Below are the code and all the weights of a small trained network. Each question names an input and a class and asks about switching units off, where a switched-off unit gives its printed mean instead of its output.

import numpy as np


def w(rows, s, z=0):
    codes = np.array(rows[::2]) - 128.0
    scale = np.full(codes.shape[1], s)
    scale[-1] = z or s
    return codes * scale


def f(y):
    return y / 2 * (1 + np.tanh(0.7978845608 * (y + 0.044715 * y**3)))


def log_softmax(a):
    a = a - a.max(-1, keepdims=True)
    return a - np.log(np.exp(a).sum(-1, keepdims=True))


def net(x, mask):
    res = np.array(x, float).reshape(1, 7) / 4 @ E
    y = f(res @ A[0][:, :-1].T + A[0][:, -1])
    res = res + np.where(mask, y, B[0][:, -1]) @ B[0][:, :-1]
    return log_softmax(res[-1] @ U[:, :-1].T + U[:, -1])


A, B = {}, {}
E = w([
[142,93,119,78,140,32,168,253],'x0',
[150,108,194,213,197,144,125,158],'x1',
[83,123,188,157,171,129,140,102],'x2',
[77,90,170,89,100,118,122,188],'x3',
[139,216,152,119,150,97,141,82],'x4',
[123,162,128,185,29,133,119,123],'x5',
[120,102,229,107,131,156,179,48],'x6',
],0.0084)
A[0] = w([
[140,223,75,120,172,81,133,111,232],'n1',
[2,96,81,17,141,47,145,121,201],'n2',
[137,104,211,81,161,183,174,130,179],'n3',
[149,114,203,137,163,87,104,129,168],'n4',
[125,179,98,137,65,155,146,56,243],'n5',
[161,47,82,163,123,162,178,136,170],'n6',
[148,93,76,107,104,141,96,159,103],'n7',
[128,86,167,151,121,120,128,106,212],'n8',
[111,105,215,121,121,165,174,97,245],'n9',
[156,159,57,181,202,102,123,36,177],'n10',
[106,119,235,133,111,135,133,152,184],'n11',
[96,142,48,110,60,196,123,64,252],'n12',
[126,160,115,148,102,153,80,116,146],'n13',
[139,13,154,191,80,132,104,124,231],'n14',
[169,84,117,169,153,181,140,117,168],'n15',
[173,26,97,49,130,186,96,144,187],'n16',
],0.0087,0.0035)
B[0] = w([
[105,109,55,152,53,145,126,203,204],'n1',
[155,45,52,178,220,148,151,138,253],'n2',
[43,126,110,161,78,63,164,88,219],'n3',
[106,195,119,202,155,145,172,161,185],'n4',
[108,120,148,243,128,134,50,181,238],'n5',
[167,94,188,98,137,96,33,144,171],'n6',
[87,59,56,40,165,73,127,106,171],'n7',
[3,240,178,220,96,145,114,52,179],'n8',
[100,196,87,181,148,58,80,36,242],'n9',
[110,107,79,159,133,151,114,121,218],'n10',
[58,178,97,221,94,15,166,141,209],'n11',
[114,69,120,212,76,149,18,133,254],'n12',
[146,91,180,114,85,168,86,78,167],'n13',
[122,154,149,195,20,87,7,142,216],'n14',
[104,175,177,158,40,118,134,103,176],'n15',
[84,22,136,142,189,136,56,132,208],'n16',
],0.0061,0.0077)
U = w([
[166,135,97,178,51,145,56,169,254],'0',
[180,185,141,19,102,155,147,76,24],'1',
[65,234,84,130,160,109,201,79,79],'2',
[247,104,1,57,156,113,134,211,167],'3',
[26,48,100,114,235,160,42,66,181],'4',
[141,198,129,3,173,159,101,120,17],'5',
[120,99,140,128,184,181,195,210,36],'6',
],0.0069,0.0023)

Each question gives the input, the list of numbers given to net, and the class t.
The units are the neurons (one row each of A and B). Each row of codes is followed by its name. A weight is (code - 128) times the scale printed after its matrix; where a second scale follows, it is the last column's (A, B and U).
mask holds one flag per neuron, in row order. A switched-off neuron (its flag False) gives its mean, the last column of its row in B, instead of its output. The means were averaged over made-up inputs and are rounded, as every weight is.
A unit's drop is (log p(t) with every unit on - log p(t) with that unit switched off) / (log p(t) with every unit on - log p(t) with every unit switched off).
The circuit of an input: a set's keep is (log p(t) with only the set's units on - log p(t) with every unit switched off) / (log p(t) with every unit on - log p(t) with every unit switched off). Starting from the 12 units with the biggest drops (on a tie, the unit counted first), units are removed one at a time, each time the one whose removal leaves the highest keep (on an exact tie, the one counted first), for as long as the keep stays at least 0.8.
units of the circuit, in order: the units of the circuit, biggest drop first
unit that matters most: the unit with the biggest drop
k most important neurons: the k neurons with the biggest drops, biggest first
drop when u is switched off: that unit's drop, to one decimal
input [-8,6,-5,-6,-8,1,7], class 0: unit that matters most -> n14
input [4,4,5,-4,-1,-8,-7], class 6: units of the circuit, in order -> [n9 n12]
input [0,6,8,1,-6,-1,-7], class 0: units of the circuit, in order -> [n14 n2]
input [1,4,-4,1,8,1,1], class 2: units of the circuit, in order -> [n12 n14]
input [-3,-7,-3,6,-7,3,4], class 4: 4 most important neurons -> [n16 n2 n7 n1]
input [4,-2,5,3,8,-7,-2], class 3: 3 most important neurons -> [n2 n8 n1]
input [5,-6,-8,6,-7,6,4], class 4: 3 most important neurons -> [n16 n7 n2]
input [5,-7,-3,-1,-8,-2,2], class 4: 2 most important neurons -> [n16 n1]
input [4,0,1,5,-7,1,-2], class 4: 4 most important neurons -> [n16 n7 n1 n2]
input [-3,3,8,3,0,2,-3], class 2: drop when n12 is switched off -> 0.2
input [7,-2,-4,1,-6,2,6], class 4: drop when n16 is switched off -> 0.6
input [-3,-2,-8,3,-2,-5,-8], class 4: drop when n1 is switched off -> -0.1
input [3,-1,3,1,2,6,3], class 2: drop when n12 is switched off -> 0.2
input [-4,-2,5,0,8,-2,-5], class 0: unit that matters most -> n1
